Below is a small trained network, with its code and all its weights. Each question gives an input and a class and asks what happens when units are switched off, that is, made to give their printed mean instead of their output.

import numpy as np


def w(rows, s, z=0):
    codes = np.array(rows[::2]) - 128.0
    scale = np.full(codes.shape[1], s)
    scale[-1] = z or s
    return codes * scale


def f(y):
    return np.maximum(y, 0)


def log_softmax(a):
    a = a - a.max(-1, keepdims=True)
    return a - np.log(np.exp(a).sum(-1, keepdims=True))


def net(x, mask):
    res = np.array(x, float).reshape(1, 5) / 4 @ E
    y = f(res @ A[0][:, :-1].T + A[0][:, -1])
    res = res + np.where(mask, y, B[0][:, -1]) @ B[0][:, :-1]
    return log_softmax(res[-1] @ U[:, :-1].T + U[:, -1])


A, B = {}, {}
E = w([
[182,190,147,93,203,26,110,63],'x0',
[124,140,150,147,131,138,127,123],'x1',
[118,192,1,163,142,178,132,77],'x2',
[34,74,104,204,192,68,171,127],'x3',
[129,119,143,142,137,143,110,114],'x4',
],0.0072)
A[0] = w([
[128,68,243,106,104,90,125,183,54],'n1',
[195,179,150,57,55,192,70,129,121],'n2',
[124,194,32,160,123,166,153,71,44],'n3',
[90,110,131,184,207,62,158,109,91],'n4',
[126,197,22,168,165,184,147,88,46],'n5',
[148,198,129,115,200,52,86,66,164],'n6',
[208,172,150,54,71,166,88,145,110],'n7',
[52,83,119,165,185,107,167,132,119],'n8',
[191,167,152,92,253,17,95,65,174],'n9',
[113,165,45,149,122,163,124,90,64],'n10',
[222,189,151,53,51,211,101,108,127],'n11',
[55,74,109,186,171,81,147,136,69],'n12',
[51,84,102,182,197,73,160,140,38],'n13',
[111,82,253,95,85,74,139,216,2],'n14',
[84,65,132,165,44,209,153,210,165],'n15',
[49,43,112,150,47,233,131,224,166],'n16',
[57,74,119,153,184,104,184,96,8],'n17',
[79,75,127,158,57,197,132,188,158],'n18',
[163,180,146,104,196,39,108,57,147],'n19',
[144,151,186,80,184,49,117,85,142],'n20',
[137,67,199,77,106,73,122,183,7],'n21',
[89,143,154,172,77,163,135,150,28],'n22',
[177,193,150,75,78,171,50,129,123],'n23',
[89,208,7,165,126,174,127,68,43],'n24',
[210,191,143,65,44,178,35,134,127],'n25',
[94,64,200,115,129,78,158,145,43],'n26',
[125,73,189,91,119,110,127,167,22],'n27',
],0.0051,0.00082)
B[0] = w([
[63,144,186,56,202,172,70,149,204],'n1',
[97,36,135,189,109,36,201,51,211],'n2',
[62,95,209,21,216,163,87,151,198],'n3',
[133,101,111,193,90,75,193,61,188],'n4',
[18,91,242,15,227,199,58,147,207],'n5',
[174,197,56,166,61,162,65,201,203],'n6',
[101,57,123,165,135,67,210,73,203],'n7',
[129,87,93,197,120,45,193,94,194],'n8',
[233,218,28,162,36,191,64,192,230],'n9',
[70,128,195,41,202,190,97,141,183],'n10',
[85,44,148,196,112,36,212,53,223],'n11',
[129,70,111,189,119,57,194,71,196],'n12',
[115,61,129,186,109,46,195,53,200],'n13',
[67,124,210,44,189,177,65,118,213],'n14',
[221,210,33,171,39,185,74,210,232],'n15',
[220,207,38,168,32,175,96,184,253],'n16',
[107,78,124,176,122,62,189,72,184],'n17',
[221,185,53,157,63,150,72,184,215],'n18',
[193,196,42,180,38,179,68,184,205],'n19',
[188,213,84,145,75,194,71,203,193],'n20',
[77,120,208,49,185,172,80,145,189],'n21',
[163,169,110,166,94,151,117,150,161],'n22',
[106,74,101,193,133,43,192,62,198],'n23',
[35,125,237,2,239,182,81,143,216],'n24',
[116,55,139,174,131,52,206,26,220],'n25',
[69,104,212,81,208,146,107,125,183],'n26',
[77,129,181,59,167,171,93,152,174],'n27',
],0.0044,0.006)
U = w([
[201,202,69,156,64,156,96,179,254],'0',
[114,77,132,172,123,55,246,66,86],'1',
[75,134,192,25,198,166,91,143,25],'2',
],0.014,0.00074)

Each question gives the input, the list of numbers given to net, and the class t.
The units are the neurons (one row each of A and B). Each row of codes is followed by its name. A weight is (code - 128) times the scale printed after its matrix; where a second scale follows, it is the last column's (A, B and U).
mask holds one flag per neuron, in row order. A switched-off neuron (its flag False) gives its mean, the last column of its row in B, instead of its output. The means were averaged over made-up inputs and are rounded, as every weight is.
A unit's drop is (log p(t) with every unit on - log p(t) with that unit switched off) / (log p(t) with every unit on - log p(t) with every unit switched off).
The circuit of an input: a set's keep is (log p(t) with only the set's units on - log p(t) with every unit switched off) / (log p(t) with every unit on - log p(t) with every unit switched off). Starting from the 12 units with the biggest drops (on a tie, the unit counted first), units are removed one at a time, each time the one whose removal leaves the highest keep (on an exact tie, the one counted first), for as long as the keep stays at least 0.8.
units of the circuit, in order: the units of the circuit, biggest drop first
most important unit: the unit with the biggest drop
top k neurons: the k neurons with the biggest drops, biggest first
drop when u is switched off: that unit's drop, to one decimal
input [-6,7,0,-7,-5], class 1: units of the circuit, in order => n11, n2
input [6,-5,-6,-2,-6], class 0: most important unit => n9
input [-6,4,3,-8,2], class 1: units of the circuit, in order => n11, n25
input [2,-6,3,2,0], class 2: top 2 neurons => n16, n15
input [5,-3,2,-6,-3], class 1: top 2 neurons => n11, n25
input [-6,8,-6,5,-4], class 0: top 3 neurons => n16, n15, n18
input [8,2,-7,-8,-8], class 0: top 3 neurons => n9, n20, n19
input [6,-7,-6,-5,-7], class 0: top 4 neurons => n9, n20, n19, n24
input [8,4,6,8,2], class 0: drop when n9 is switched off => 1.0
input [5,-8,3,-8,-5], class 1: drop when n14 is switched off => 0.0
input [1,4,-6,-7,-2], class 1: drop when n11 is switched off => 0.1
input [2,3,5,4,-6], class 2: drop when n5 is switched off => 0.3
